Questions about the row below.
1) Give the entry just left of -34.
2) Give the entry just right of -39.
[ -6 -36 -52 -34  47 -38   2  -5 -39  48 -50  -5  55 -48  -9   2]
1) -52
2) 48

m =
-6,-11,-8,-2,-43,26,-3,-34,-15,24,-25,-14,24
-46,-17,-43,20,-25,-2,22,-9,-24,29,-1,-22,34
-9,35,-10,-4,29,-26,-4,34,34,-26,31,29,-25
21,27,17,-21,-4,9,-23,-3,28,-16,-3,24,-20
Indices start at 1.
The entry in row 1 and column 1: -6
The entry in row 2 and column 1: -46
The entry directly above -24: -15
The entry just right of -21: -4
The entry in the bottom-right corner: -20
The entry just left of -16 is 28
The entry in the bottom-left corner?
Answer: 21
The entry in row 1 and column 3: -8
The entry just right of -24?
Answer: 29
The entry directly below the smallest entry -> -9
The top-right entry?
Answer: 24
The entry just right of -23?
Answer: -3
The entry at row 2, column 3: -43
The entry at row 3, column 2: 35
The entry directly above the largest entry?
Answer: -17

Questions about the array below.
1) Give the bottom-right entry.
2) Give the entry in the top-right corner.
3) Give the 5th entry from the end, reading row by row.
4) Give the bottom entry of the column that holds the smallest entry.
5) Give the largest entry in the first row.
6) Give the third entry in reading order.
7) Give the second entry on the diagonal from the top-right corner.
8) Give the second-last entry, reading row by row.
[[ 21  28   3   8  16   9  -2   5 -28   6  11   5 -14  -9]
 [  8 -43 -20  -7  14   1  27  16   0  -4 -12   8  13  -8]
 [-48  16  17   6  -3 -22  11  19   2  11  20  16 -22 -10]
 [  7  31   9  13  11   6   4  15 -27   8  21  13 -19 -15]
 [-16  -9   2  -5   4  -7  -2  33 -27   0 -30  -5   4  -5]
 [ 20   2 -12  -5  39   0  15  16 -36   7  -5   7 -11 -11]
 [-19  14   0 -14  32 -23  -3  14 -32  12 -21  -4 -17   2]
 [-29  14  20  11 -21  -1  -8  36 -18   0  -5   2  -4 -12]
 [-17  42  19   5  -6  -8 -20  -7  -7   8  11  -3 -18   4]
 [-13  42  19   4  -8  -6 -26  -9  -7   6   5  -8 -15   7]
 [-25  -3  -5 -10  31 -26  23   4  -2  13  10  15 -20  -4]
 [-29 -39  -8 -13   0 -18  13  14  12  -3 -23  -1  11   3]
 [ 23 -12 -22 -19  32  -8   5 -38  12   3  -4  -6  -1  16]
 [ 33   9 -12 -12  23   4 -14 -24 -13   1 -16 -15   1  13]]
1) 13
2) -9
3) 1
4) 33
5) 28
6) 3
7) 13
8) 1

Read these off the row that follows.
1) Give the 4th-last entry.
2) Give the second entry from the right.
3) Give the 3rd-last entry.
4) Give the entry just left of 220.
5) Give the last entry.
6) Give the 3rd smallest entry.
7) Give the entry just left of -412.
8) Give the entry just right of -463.
[-449, -412, -248, -752, 380, -463, -128, -268, 212, -460, -791, 220, -20, -212, 531]
1) 220
2) -212
3) -20
4) -791
5) 531
6) -463
7) -449
8) -128

grid =
-52,-8,0,7,0
-21,15,-1,-15,0
1,28,0,-26,-1
-42,-42,2,43,2
-43,-2,0,2,0
-38,-37,2,38,2
26,23,0,-22,-1
-38,24,0,-21,0
11,-33,1,31,1
28,26,0,-24,-1
-27,31,0,-29,-1
-48,-6,0,5,0
Rows and columns are numbered from 1.
Give the entry at row 2, column 1.
Answer: -21
The entry in row 3 and column 2 -> 28
The entry at row 1, column 2: -8
Give the entry in row 1 and column 3.
Answer: 0
The entry in row 3 and column 1 -> 1
The bottom-right entry -> 0
Give the entry in the top-right corner.
Answer: 0
The bottom entry of the column that holds the largest entry: 5
The bottom-left entry is -48
Give the top entry of the column that holds the largest entry.
Answer: 7
The entry in row 1 and column 1 -> -52
The entry at row 3, column 3 is 0
The entry just right of the largest entry -> 2
Give the largest entry.
Answer: 43
Give the entry just right of -26.
Answer: -1
The entry directly above 5 is -29
Give the entry directly below -8.
Answer: 15
Give the entry directly above 23.
Answer: -37

array([[4900, 6772, 4689, 5945, 6224, 5733, 6331, 6198, 5844, 6395],
       [4782, 6892, 4798, 5826, 5773, 5577, 6649, 6350, 6025, 6616],
       [4811, 6510, 4620, 6457, 6074, 5082, 6724, 6457, 5937, 6771],
       [5363, 6122, 5401, 5567, 6041, 5359, 6016, 5516, 6203, 5926],
       [5040, 6477, 4974, 5640, 6008, 5510, 5830, 5908, 5916, 6391],
       [4729, 5856, 5301, 6071, 6002, 5185, 5640, 5543, 6168, 5405],
       [4939, 6701, 5009, 6059, 5855, 5430, 6127, 6338, 5579, 6125],
       [4753, 6756, 5084, 5903, 6272, 5393, 6249, 6487, 5682, 6131],
       [5399, 6352, 5579, 6099, 6626, 5361, 6489, 5415, 6236, 5038],
       [5378, 6250, 5019, 6158, 6787, 5158, 6634, 5706, 6197, 5459],
       [4602, 5227, 2974, 9926, 9467, 2646, 7929, 7444, 5196, 4849],
       [5146, 6498, 5168, 5803, 5675, 5378, 6149, 5772, 6097, 5884]])
Counting starts at 1.
What is the bottom entry of the column that holds the smallest entry?
Answer: 5378
The entry at row 1, column 1 -> 4900
What is the entry in the top-right corner?
Answer: 6395
What is the entry just left of 5543?
Answer: 5640
The entry in row 3 and column 3: 4620
What is the entry directly below 4782?
Answer: 4811
The top entry of the column that holds the smallest entry -> 5733
The entry at row 1, column 2: 6772
What is the entry at row 1, column 3?
Answer: 4689
The bottom entry of the column that holds the largest entry is 5803
The entry directly above 5510 is 5359
The entry directly below 6074: 6041
The entry just left of 5826: 4798
The entry at row 2, column 2: 6892
What is the entry at row 2, column 1?
Answer: 4782
The bottom-right entry: 5884
The entry directly below 5543: 6338
What is the entry just left of the largest entry?
Answer: 2974
What is the entry just right of the smallest entry?
Answer: 7929
The entry in the bottom-left corner is 5146
The entry directly below 5926 -> 6391
The entry just right of 6236 is 5038
What is the entry directly above the largest entry?
Answer: 6158
What is the entry directly below 6008?
Answer: 6002
The entry just left of the smallest entry -> 9467
What is the top entry of the column that holds the largest entry?
Answer: 5945
What is the entry just right of 5510?
Answer: 5830
What is the entry directly below 6125?
Answer: 6131
The entry directly below 5158 -> 2646
The entry just right of 5856: 5301

W =
[[-0.098 -0.086 -0.046 -0.160 -0.065 -0.052 -0.083 -0.078 -0.114 -0.151
  -0.108 -0.064 -0.111 -0.115 -0.094]
 [-0.117 -0.059  0.001 -0.146 -0.053 -0.107 -0.193 -0.240 -0.057 -0.081
  -0.129  0.080 -0.121 -0.214 -0.029]
 [-0.136 -0.068 -0.139 -0.060 -0.064 -0.129 -0.091 -0.232 -0.012 -0.043
  -0.128 -0.101  0.084 -0.216 -0.033]
 [-0.044 -0.077 -0.010 -0.124  0.023 -0.121 -0.062 -0.092 -0.041 -0.167
  -0.124 -0.053 -0.248  0.098 -0.009]
 [ 0.012 -0.056 -0.015  0.009 -0.026 -0.153 -0.132  0.007 -0.122 -0.155
  -0.104 -0.110 -0.267  0.183 -0.094]
 [-0.086 -0.130 -0.063 -0.121 -0.068 -0.055 -0.064 -0.119 -0.122 -0.167
  -0.053 -0.082  0.000 -0.122 -0.054]
 [-0.136 -0.130 -0.176 -0.141 -0.084 -0.054 -0.193 -0.240 -0.084 -0.062
  -0.066  0.004  0.014 -0.237 -0.067]
 [-0.045  0.076 -0.057 -0.160 -0.057 -0.153 -0.087 -0.019 -0.060 -0.022
  -0.129 -0.136 -0.267  0.158 -0.090]
 [-0.102 -0.088 -0.130 -0.129 -0.042 -0.076 -0.077 -0.195 -0.005 -0.054
  -0.104 -0.069  0.046 -0.153  0.002]
 [-0.110 -0.074 -0.176 -0.074 -0.084 -0.113 -0.099 -0.221  0.004  0.123
  -0.096 -0.136  0.151 -0.237 -0.031]]
The 2nd largest entry -> 0.158
The 4th entry in reading order is -0.160
Give the entry just right of the largest entry.
Answer: -0.094
The entry just right of -0.141: -0.084
Give the entry just left of the largest entry.
Answer: -0.267
Give the entry just left of -0.114.
Answer: -0.078
Give the third largest entry.
Answer: 0.151
The entry just right of -0.066: 0.004
Give the second entry in reading order.
Answer: -0.086
Give the entry just left of 0.046.
Answer: -0.069

M = [[42, -15, -23, 41], [-21, -34, -46, -9], [7, 8, -11, 15], [20, -11, 23, -18], [-23, -13, -49, -19], [3, -17, -24, -12]]
The entry just left of -49? -13
The largest entry -> 42
The entry just left of 23? -11
The entry just right of -46? -9
The entry just left of -18? 23

B = ((-40.8, -22.8, 35.4, -25.8, 95.0, 146.2, -16.1, -204.3), (-38.1, -8.6, 36.3, -29.8, 60.2, 207.6, 2.5, -19.9))
Find the entry just left of 36.3.
-8.6
Find the entry just right of the largest entry.
2.5
The maximum -> 207.6
Find the entry just left of the smallest entry.
-16.1
The entry just left of -29.8 -> 36.3
